Rows are numbered. After the first four, each row is followed by the numbers of the three nearest rows among all rows above it, by straight-line distance, nearest first.
In the rows, 128 means zero.
0: [111 133 134  79 130 113 122 111 145  79 143 119 129 141 121  99 136  88
 117 118 146 117 157 106 126 128 117 111 101 152 129 122  78 164 102 126
 124 107 138 134 135 138]
1: [133 105 118  60 109 154 102 110  85  68 124 148  80  77 161 114 131  88
 155 132 113  83 124  92 106 121 132 106  74 165 132 131  71 204 122 123
 108  44 137 146 128 142]
2: [ 88 120 129  77 138  84 102 117 123  81 134 121 109 134 124  98 129 103
 115 107 139 100 149 101 148 105 124  96 112 125 126 135  87 162 101 125
  94  85 136 151 138 138]
3: [109 146 155 138 147  83 124 178 147 139 124 127 138 100 117 126  65 178
 184 142 120 226 194 164 144 145 149 141 153 118 214 124 140 119 133 100
 211 141 133 144 101  99]
4: [148 114 113 115 133 153 140  83 124 101 126 123 118 165 125 128 162 108
  85 116 133  76 111 124 103 116 101 121  82 137  90 125 122 151 101 121
  63  92 110 136 133 143] | 0 2 1
5: [103 155 127  52 117  72 105 104 117  67 117 127  97 126 131  80 128  98
 134 101 133  91 177 141 147 134 125  67 104 168 126 103  59 174  97 117
 121  86  92 162 141 141] | 2 0 1
6: [124 123 118  69 135 153  97 126 132 104 142 122 108 127 137 111 115  93
 127 117 145 111 138  99 133 119 134 105 103 152 161 150  56 156 106 108
 119  82 141 146 134 136] | 0 2 1
7: [113 147 161 166 138 111 133  94 156 160 127 107 140 185  97 125 151 177
 111 122 141 122 117 164 121 135 120 137 163 113 108 128 158  87 137 141
 150 148  77 128 129 138] | 4 0 2
8: [131 125 149 159 138 109 148  75 131 157 161 127 135 190 125 109 196 140
  76 133 127  71  74 131 137 134 123 128 133 120  74 116 179  95 140 145
 106 140 100 122 116 155] | 7 4 0
9: [167 136  85  97 117 190 114 134 120 131 125 143 117 100 148 132 115  51
 119 129 121  86 103  50 128 115 120 126  96 135 119 151 117 142 139 116
  94  85 168 113 156 129] | 6 1 4
10: [100 110 158 129 122  91 130  89 146 142 170 110 118 189 116 114 166 133
  85 107 136  89  96 170 149 161 111 114 113 126  50 102 149 100 119 133
 108 122  82 115 138 138] | 8 7 4
11: [ 99 145 197 135 149  19 122 145 165 115 126 113 135 191 115 102  95 202
 166 105 163 196 182 170 154 149 122  86 193 121 160 111 122 113 112 138
 190 174 108 146 143 115] | 3 7 0
12: [118 135 177 145 132  88 141 108 164 158 132 120 118 183 130 130 132 159
  96 123 149 111 113 156 150 142 133 123 166 124  93 113 128 121 144 141
 142 151  84 144 104 141] | 7 10 8
13: [130 133  80 131 117 156 135  91 138 140 139 154 131 159 145 131 146  96
  88 139 129  85 106 133 137 140 120 135 127 127  66 138 150 115 118 147
 110 109 115  96 157 131] | 4 8 10
14: [ 99 146 187 161 125  31 118 120 178 173 136 122 144 222  98 107 136 209
 138 132 135 161 128 202 165 171 110 137 201 100 110 118 158  80 130 142
 162 154  68 126 119 120] | 7 12 11
15: [109 121 128  81 118 102 126 175 124  99 102 144 115  62 149 139  89 153
 204 146 135 194 178 135  86 105 125 120 144 143 229 125  78 159 127 120
 158 123 147 147 124 137] | 3 6 0
16: [129 118 170 162 138 112 124  99 118 148 139 106 127 158 142 113 154 153
  84 122 131 129 111 133 135 146 135 128 143 119  77 130 167 109 146 146
  99 134  88  96 113 123] | 8 12 7
17: [ 82 143 186 141 142  59 118 130 104 134 154 124 125 186 106 100 123 156
 112  94 143 133 137 158 139 145 127 145 154 123  91 106 145 106 111 151
 149 144  93 130 105 122] | 12 7 16
18: [105 158 185 184 134 100 142 102 157 145 112 126 133 203  99 142 136 166
  94 133 138 139 134 166 160 166 122 128 179 116  83 118 138  82 135 153
 144 191  83  94 118 129] | 7 12 14
19: [139 108 110  62 120 158 122  98  82  71 153 129 131 132 139 104 147  71
  94  96 129 117 112 109 110 115 128 103  64 136 124 115  77 190 107 114
  92  48 130 147 125 135] | 1 6 0
20: [ 94 147 158 174 155 127 137 122 132 173 135  96 133 139 104 124 152 207
 135 108 111 154 106 185 127 151 126 147 163  93 113 102 180  78 150 149
 133 176 104 101 114 125] | 7 18 16
21: [ 91 128 131  88 114 113 131 125  86  89 123 130 123 125 132 108 136 108
 118 103 115 102 148 141 140 118 116  97 108 163 147 100  93 172 113 112
 120  99 123 146 109 137] | 0 2 5
22: [ 98 112 124  39 120  89 111 175 101  91 119 138 117  76 112  85  88 125
 190 114 122 188 169 137  98 105 138  73 120 135 199 139  76 165 103 107
 140 101 144 167 150 103] | 15 6 21
23: [111 137 141 103 118 109 101  73 125 105 143 118 107 171 152 122 171  86
  64 102 137  36 116 140 149 143 111  92 126 169  59 110 117 157 102 148
  83  80  90 122 150 155] | 4 10 13
24: [106 124 119  75 117 121 119 135 140  99 123 131 101 101 134 134 151 100
 133 122 148 129 147 117 133 128 137  74  96 156 144 134  87 165 119 105
  87  75 150 161 175 124] | 6 2 0
25: [127 121 153  98 130  74 104 189 132  90 123 125 132 116 122 102  71 164
 205 142 122 204 200 151 134 107 132 104 153 134 231 120  77 149 136 115
 174 153 157 162 116 106] | 15 3 22
26: [ 87 141 150 105 130  88 113 154 113 135 131 123 123 107 124 115 104 166
 178 150 104 210 168 155 110 130 139 107 131 116 192 118 134 153 129 133
 144 141 145 167 115 107] | 25 3 15
27: [ 80 145 164 127 135  49 148 103 153 147 151 103 132 192 117 120 123 171
 134 123 132 146 152 187 175 146 118 125 163 128  97  90 144 111 124 150
 151 152  97 130 113 137] | 17 12 14
28: [124 115  91 114 102 169 151  64 105  92 163 119 112 160 154 136 150  78
  67 119 140  32  94  83 141 122 128 133  92 124  74 112 107 152 109 127
 104  73 134 111 175 158] | 4 13 23
29: [135 119 125 114 115 139 135  84 129 124 146 116 129 177 154 116 148 104
  95 122 144  74 111 120 145 128 130  91 115 168  87 106 114 130 127 161
  97 100  94  91 140 143] | 23 13 4
30: [116 147 147 159 153  97 152 117 147 170 135 121 127 194 115 156 134 138
 100 133 139 104 138 145 186 164 125 138 182  96  73 116 150  91 150 135
 131 167 108 142 138 138] | 12 18 7
31: [ 80 127 167 129 140  47 101  61 142 132 136  91  98 204 119  95 144 107
  92 104 158  57 113 137 167 160 138  83 138 143  65  98 104 122 124 155
 115 115  48 149 149 156] | 10 23 12
32: [ 93 108 147 111 117  95 108  54 128 100 147  93  88 207 138 122 194 109
  74 124 148  48 117 105 147 152 105 106 107 162  59 123 116 135  91 148
  78 103  74 108 136 156] | 23 29 31
33: [128 132 115 121 119 146 110 111 105  97 140 103 110 136 148 124 106  73
 112 115 144  70 136 102 130 124 120 110 111 150 101 119 105 139 115 139
 112 104 127 138 144 140] | 0 29 6
34: [122 152 154 122 121  75 129 172 147 116 107 121 137 109 105 116  79 160
 149 136 152 177 178 190 135 147 128 119 186 147 200 156 106 140 133 133
 175 139 148 146 110 102] | 3 25 26
35: [129 106 130  68 102 125 107 183 130 108 119 139 115  40 117 121  90 115
 192 135 127 183 162 130 101 100 153 113 104 133 187 129  95 177 128  88
 121  96 186 144 118 121] | 22 15 26
36: [107 146 161 164 150  88 130 104 151 151 130 118 123 164 115 123 136 170
 108  99 159 124 137 141 134 171 107 135 166 122  86 106 150 100 137 153
 146 172  70 103 126 130] | 7 18 12
37: [145 142 149 147 135  76 140 102 144 149 109 128 156 187 111 117 135 170
 112 122 110 109 122 156 148 157 119 130 132 137  99 108 161  87 131 131
 130 147  91 124 124 156] | 7 12 36
38: [112 144 206 164 154  54 149 129 163 147 138 117 137 180 100 126 137 187
 111 105 158 152 143 194 187 167 133 142 173 117 123 112 152  92 119 150
 155 166 112 131 140 122] | 27 14 18
39: [ 99 115 163 145 113  71 119  88 125 147 154 108 118 171 138 123 164 140
  86 104 131  97 118 152 140 163 118 109 146 132  75  96 146 128 110 164
 108 116  98 121 140 159] | 10 16 12
40: [118 122 166 153 130  93 127  91 171 133 127 113 114 176 132 110 160 174
 101 103 130 114 110 143 136 157  89 133 155 111  97  99 166  97 137 132
 110 130 100 140 110 134] | 12 7 37
41: [127 138 139  47 121  86 106 147 100  82 115 131 114  91 136 127  93 124
 162 131 139 147 189 121 104 122 136 109 114 146 217 132  59 158 118  98
 118 114 165 171 134 132] | 22 15 35
42: [103 126 126  81 130  99 117  58 137  84 137 124  89 158 133 111 160  81
  77 114 142  54 136 136 138 146 118  57  88 130  77  93  90 168 120 145
  71  74  94 139 155 176] | 23 32 29
43: [101 137 122  61 130 115 121 167 101  83 109 110 124  73 137 113 104 118
 197 141 148 156 173 120  94 111 161 104 115 155 204 144  66 176 103 113
 134  85 170 174 166 118] | 41 22 35
44: [ 94 126 132 139 132  67 120 157 146 150 128 126 139 103  98 102 111 176
 150 131 119 160 159 153 128  97 148 138 160 118 161 125 149 124 141 113
 146 146 115 133 127 117] | 26 34 3
45: [ 84 172 185 157 151  24 114 138 170 152 136 137 152 195 111  99 104 229
 134 142 153 173 128 183 155 142 129 148 194 103 149 111 143  92 160 146
 173 150  66 148 118 119] | 14 38 11
46: [102 147 159 117 142  74 124 192 162 127 133 133 130 103 124 107  95 163
 147 155 144 179 165 173 120 132 143 127 146 118 206 151 125 139 129 132
 160 130 140 149 145 109] | 34 26 44
47: [116 146 143 177 140 110 137  89 128 130 137 143 142 159 131 130 159 144
  97 126 120 108 104 134 139 128 136 145 115 122  62 123 147 103 112 157
 124 137  90 108 129 142] | 16 8 37
48: [109 133 121  67 153 129 109 122 143 108 110 119 104 110 112 108  90  92
 164 151 113 113 145 104 127 123 135  97 100 144 169 139  72 191 119 118
 121 112 162 140 162 115] | 6 24 0
49: [ 85 109 144  32 129  68  94 156 128  61 123 139  99  96 145  99 114 105
 165 134 143 176 164 118 119  98 143  57 101 164 186 106  64 197  92 101
 121  92 125 193 121 128] | 22 41 43
50: [121  99 108  90 130 169 114  98 104 107 124 151 116 128 141 118 149  95
 110 129 122  83 115 124 104 137 117 124  88 137 106 110 107 184 106 107
 109  92 142 139 131 130] | 4 19 33
51: [ 98 114 146 108 109  71 135  59 136 109 136 125 107 172 113 133 138 128
 104 116 148 100 104 152 152 148 127 105 130 167  90 111 107 131 113 122
 111 106  94 110 128 136] | 39 10 29
52: [107 157 157 122 134  70 118  65 165 127 143 122 124 210 137  93 174 133
  81 117 150  64 115 136 170 154 140 114 120 141  54  77 121 112 129 157
  96 113  37 113 148 134] | 31 10 39
53: [121 147 165 186 139 103 137 146 158 176 147 126 159 175 119 109 128 195
 139 146 106 144 111 162 138 160 141 146 180  97 123 131 169 101 150 157
 167 199 112 114 131 111] | 20 7 18
54: [120 127 120  68 130  68  76 156 121  92 109 148 117  97 136 104 101 142
 163 119 142 173 175 135 118 136 153  88 138 139 190 123  73 143 113 100
 153 104 148 173 155 128] | 41 22 43
55: [ 78 137 128  94 134  81 129 175 150 102 135 136 124 100 129  95  94 130
 170 150 127 179 175 159 142 133 152 107 172 156 192 144 107 157 119 120
 152 112 154 149 124 117] | 46 34 26
56: [131 123 102 124 128 122 132 108 132 124 143 119 110 147 135 136 134  80
 108 112 152  71 110 105 132 143 125 112 120 140  73 120  95 141 111 127
 118 115 121 147 126 154] | 33 29 4
57: [113 104 126  52 131  73 109 132 112  87 119 130 100 109 135 134 104 101
 142 143 131 227 166 145 136 114 159  60 107 153 173 111  86 180 102 120
 121  90 119 140 149 167] | 49 54 22
58: [131 125 113  84 120 116 130  90  92  95 147 136 105 145 128 128 125  97
 108 123 135  84 117 107 128 147 135  97 109 172 100 123 107 160  99 146
 102  89 134 128 147 149] | 33 56 50
59: [150 121 109 108 138 173 126 180 115 105 128 139 128  64 138 141  96 103
 178 148 132 164 148 143 123 120 129 113 138 140 201 142 113 149 137 113
 147 126 196 126 139  92] | 35 15 43
60: [119 137 125  69 129  71 105 140 142  87 119 134 116 102 139 129 103 140
 126 127 133 156 161 140 119 135 148 113 118 145 184 135  87 167 111 125
 134 110 148 164 133 126] | 54 41 55
61: [128 122 115 112 146 127 121  74 125 114 139 130 129 150 139 117 138  94
 116 131 135  79 123 118 129 144 118  98 100 158  80 116 107 148 113 127
 114 110 139 117 155 144] | 58 56 33
62: [133 147 142 142 132 108 124  55 140 155 124 116 115 186 135 110 176 132
  66 101 151  24 110 135 155 143 147 143 117 116  37 113 151 111 111 142
 114 116 107 116 152 171] | 8 10 52
63: [119 173 138 158 125  89 139 167 138 151 129 134 144 116 101 137  97 186
 142 114 129 149 153 165 137 148 140 124 183 126 163 136 143  90 134 142
 177 179 145 127 141 115] | 44 34 53
64: [125 131 135 145 137 101 136  53 135 113 147  98 103 212 141 129 187 130
  71 110 129  48  98 125 152 153 125 105 134 160  29  90 137 119 120 159
  97 102  75 123 149 168] | 32 62 52
65: [ 92 133 162  52 140  75  92 161 103  82 144 142 120  67 127 107 118 145
 187 129 118 210 153 144 112 125 125  90 115 138 226 116  77 191 107  92
 174 104 157 165 105  99] | 22 54 15
66: [114 115 143 124 121  87 119 168 134 137 115 131 106 124 101 104 119 173
 177 135 119 219 150 171 137  91 139 112 164 131 146 136 133 112 134 133
 146 158 135 160 131 113] | 44 26 46
67: [152 128 166 203 138  98 149  70 155 165 140 109 135 190 110 141 167 170
  92 138 129  77  84 145 162 159 115 161 139 102  67 127 186  86 126 169
 126 150  80  98 125 147] | 8 47 7
68: [118 125 128  94 110  92 117 127 101 101 133 132 106  96 141 134 136  93
 120 137 126 149 147  92 114 118 119 103 115 162 134  99  93 157  93 122
 127  91 130 156 131 115] | 21 0 24
69: [126 127 145  73 116 103 106 154 131  82 105 120 120 113 121  90 135 107
 181 131 133 155 144 124 115 111 131  95 132 156 160 130  98 179 106 122
 153 116 109 159 133 134] | 60 54 68
70: [ 89 138 147 136 145  58 127 159 169 148 122 140 122 102 122 118 110 175
 160 124 112 174 139 156 134 143 132 136 181 110 195 127 145 127 138 122
 158 160 117 138  98 115] | 44 46 63
71: [127 117 122 111 143 117 138  77 129 114 128 111 131 180 126 106 161  97
 122 127 129  73 114 137 165 151 126 111  97 144 106 138 136 129 108 126
 129 114 104 124 152 151] | 61 29 56
72: [149 109 103  79 111 183 117 119 115  79 137 131  94  83 153 122 125 120
 150 119 142 117 119 105  85  99 114 111  67 141 146 110  87 143 109 116
 100  62 143 114 130 143] | 1 6 50
73: [ 85 119 148 119 125  64 116 146 144 138 130 139 146 149 111 119 115 171
 146 120 120 173 139 183 144 136 152 140 161 117 136 114 150 121 149 135
 154 137  94 160 109 128] | 44 70 66
74: [123 148 124  57 116 118 117  62 100  73 120 114 109 164 139 128 136  82
 105 123 142  62 131  98 112 111 118  79 107 153  89 133  86 162  99 119
  97  83 127 141 151 155] | 58 61 33
75: [ 96 139 185 168 142  49 117 154 153 139 127 115 158 143 102 102 103 225
 135 122 144 179 149 181 148 153 160 138 200 124 151 118 167 117 128 137
 150 171  80 138 113 106] | 45 73 38
76: [ 86 116 159 154 131  43 127  38 126 140 144 119 112 203 118 111 177 164
  72  86 131 103  99 148 154 150 107 115 137 124  59 104 139 104 108 153
 104 141  50 130 129 155] | 39 10 52
77: [119 130 151 161 137  97 135  82 110 146 154 131 138 206 128 127 178 145
  61 105 120  69  84 141 132 144 117 127 119 154  55 101 161 101 131 131
  78 144  83 134 152 147] | 8 10 64
78: [141 127 129  80 131 150 117 195 126 116 112 143 118  53 118 155  80 126
 177 133 103 175 161 117 106 106 139 136 137 117 230 149 127 136 130 108
 163 128 187 169 118 126] | 59 35 15
79: [108 119 115  52 112 123 105 123 118  88 125 139 108 147 135 129 136 100
 149 118 139 112 147  93 149 126 124  85  78 168 148 140  69 171 114 113
 123  72 135 163 140 157] | 6 24 0
80: [128 103 136 153 126 120 116 103 138 140 135 104 128 177 128 108 167 160
  76 111 118  91 103 140 136 130 135 114 136 123  58 120 166  89 126 139
  74 132  76 110 122 163] | 16 8 77
81: [ 95 145 178 118 137  48 110 147 136 131 117 119 111 140 132  76 129 182
 163 119 132 213 148 191 134 146 146 133 149 141 172 120 107 129 134 136
 166 153  94 128 106 125] | 73 70 66
82: [ 76 139 130 106 130  90 119 190 127  99 124 139 133  90 118  94  72 179
 185 122 118 211 178 168 121 116 119 117 130 137 217 124 102 140 121 105
 150 144 155 156 123 122] | 25 26 55
83: [ 91 157 163 123 144  43 131 163 148 110 153 117 122 139 117 113 116 148
 162 135 127 183 158 173 130 125 125 121 161 119 168 122 133 125 119 123
 168 144 117 139 112 120] | 70 81 46
84: [110 137 167 136 135  84 122 135 141 152 111 130 152 138 108 100 101 232
 143 135 111 206 147 168 132 132 117 151 178 132 176 142 162  99 145 153
 188 204 102 155 111 117] | 75 70 63
85: [114 171 155 155 129  56 131  96 129 139 131 121 140 205 128 108 109 172
  92 122 144 104 158 163 173 153 106 113 155 134  90 121 133 104 118 142
 132 140  94 133 125 119] | 27 37 12
86: [115 124 162 137 148  61 140 124 167 148 120 104 141 169 110 105 124 174
 138 125 130 162 163 171 153 160 145 128 188  94 140 118 163 110 147 122
 167 172  96 148 126 110] | 73 75 38
87: [174 114  79 116 112 207 146 109  94 133 132 151 109  82 128 156 118  51
 126 130 147  86 114  71 106  87 142 151  93 125  69 144 109 156 122  97
 108 116 157 110 150 145] | 9 50 33
88: [ 63 122 175  39 155  24 109 139 113  56 103 121 109 113 139  66 112 135
 185 129 134 171 191 160 123 128 127  70 108 161 214 109  63 201  98 120
 137  91 145 181 128 118] | 49 65 22
89: [143 118 102  90 101 166 132  56 131 105 119 135 107 177 150  97 185  94
  58 116 160  57 102 102 136 134 113  91  98 158  84 116  94 151 112 134
  83  76 120 125 167 155] | 28 4 29
90: [123 109 102 102 130 123 120  72 118 117 141 140 123 155 131 144 135  76
  81 121 139  51 114  88 119 128 136 109 105 142  65 128  92 151 120 128
  90  79 111 130 143 145] | 56 61 58
91: [111 130 171 176 147  95 123 186 162 171 121 116 126 130  99 137 122 200
 140 145  96 188 140 170 126 137 128 145 157 127 187 135 185 103 136 136
 153 181 129 117 118 114] | 70 84 63
92: [ 87 128 150 108 126  47 121 151 139 131 132 115 127 123 114  91 127 187
 140 124 132 201 153 172 125 126 153  90 158 137 176 109 128 135 130 130
 164 160 110 168 114 124] | 81 83 73
93: [ 95 122 155  84 119  71 118 167 140  88 139 133 124  73 106 100  86 165
 198 127 117 227 187 162 100 131 140  95 135 141 214 121 106 149 126 124
 151 130 162 169 134 112] | 82 25 26
94: [121 135 144 186 134  93 137  91 159 150 137 115 129 190 116 135 176 188
  99 118 137  95  85 163 162 144 135 137 154 124  70 125 197  61 133 159
 141 162  78 106 110 129] | 67 7 8
95: [121 124 137 128 120 134 149  48  97 106 125 136 100 162 140 114 178  85
  76 113 125  58 106  96 151 123  92 124  86 146  67 115 116 125 117 129
  77  95  99 121 141 166] | 4 89 90
96: [108 157 193 172 127  29 130 137 159 140 137 112 141 200  96 120 142 203
  98 124 138 163 134 171 191 186 102 126 171 132 129 118 173  72 135 165
 144 172  53 135  99 123] | 14 38 45
97: [124 126 136  97 135 104 140  49 124  81 122 117  97 188 130 102 158  80
  83 113 138  53  96 102 135 133 118  97  88 157  79  94 101 132  87 126
  86  90 119 162 142 165] | 95 42 74
98: [112 134 142  93 131  95 112 180  93 106  91 114 124  76 138 109 108 125
 167 136 119 158 145 122 103  81 120  97  93 137 169 142  88 182 109 105
 105 116 177 143 123 112] | 35 43 41
99: [104 154 146 150 154  96 135 156 138 144 121 121 141 146 112 114 134 187
 147 106 111 185 139 159 144 162 127 131 144 103 143 106 174  93 152 140
 181 147  71 118 117 103] | 86 73 20
100: [133 155 132 159 132  94 135 177 148 161 127 122 153 113  98 148  85 209
 162 152 116 180 168 150 131 114 148 154 165  83 161 136 141 117 145 129
 180 183 152 116 102 109] | 63 91 44
101: [113 142 128  99 119  83 144  50 139 108 141 153 123 210 120 123 185 147
  64  96 153  47  99 136 161 138 112 102 116 134  28 110 136 128 118 144
 101 116  79 128 140 159] | 64 52 62
102: [178 123  78  84 119 161 111  99 125 123 117 146 103 109 143 140 129  71
 133 137 130  78 120  65 112 103 145 133  91 140 110 138  84 136 117 131
 117  86 151 109 155 135] | 9 87 33
103: [153 160 137 155 147 130 145 185 137 170 105 123 159 130 119 138  84 168
 159 139 121 187 134 158 110 126 135 173 172  94 151 144 188  89 162 117
 190 186 159 119 118 108] | 100 63 91
104: [ 85 154 166 118 139  52 113 138 149 120 119 124 118 138 113 103 101 167
 168 134 126 190 167 154 160 139 152 100 159 123 176 122 109 142 146 115
 173 150 106 188 120  97] | 92 83 81
105: [134 111 146  99 135 101 104 166 147 131 128 115 142 121 129 118  95 154
 159 155 104 162 153 161 120 140 136 105 165 113 183 132 135 125 141 121
 144 158 131 150 132 118] | 46 26 44
106: [134 156 151 148 152 106 125 172 147 162 128 113 148 139 100 117 111 181
 145 131 138 188 157 141 161 147 163 153 183 106 157 154 156  86 127 133
 180 170 135 124 130 102] | 63 100 103
107: [124 123 134 100 130 107 122 108 123 109 122 136 110 184 124 110 133  83
 115 132 150  87 117 120 133 161 124 108  92 154  93 112 107 139 119 147
 104  89 141 121 135 160] | 61 58 56
108: [108 134 150 126 122  49 118 139 137  99 118 132 136 131 121 133 120 165
 149 132 114 196 151 159 153 133 116 112 148 103 183 122 105 137 124 120
 166 125 135 151 126 126] | 83 104 92
109: [115 120 143  82 112 118 107  94 104  85 133 120 111 136 123 108 154 110
  94 128 144  87 114 119 120 116 110  80 128 150 114 120 106 153 118 115
  96  94  98 127 119 143] | 58 74 21
110: [119 140 162 180 130  82 136  85 146 164 139 114 142 220 115 122 166 158
  84 122 133  63  99 163 172 168 120 144 170 125  71 114 183  82 115 200
 130 153  80 100 122 138] | 67 94 8
111: [111 145 170 171 146  73 131  35 150 130 157 138 129 200 116 123 166 142
  84 113 138  67 107 149 178 159 104 123 139 133  56  89 143  86 124 155
 110 140  58 122 133 158] | 76 52 10
112: [ 97 152 196 151 164   1 115 125 159 148 137 105 130 190 107  77 146 220
 130 108 148 191 150 222 159 153 133 114 196 107 127 103 178  95 130 147
 176 184  62 138 120 136] | 14 45 75
113: [136 138 137 194 124 130 150  95 157 155 134 128 135 179 110 163 139 145
  86 140 148  91 126 142 146 161 130 140 152 120  69 114 192  82 134 154
 140 167 102 106 119 145] | 67 94 30
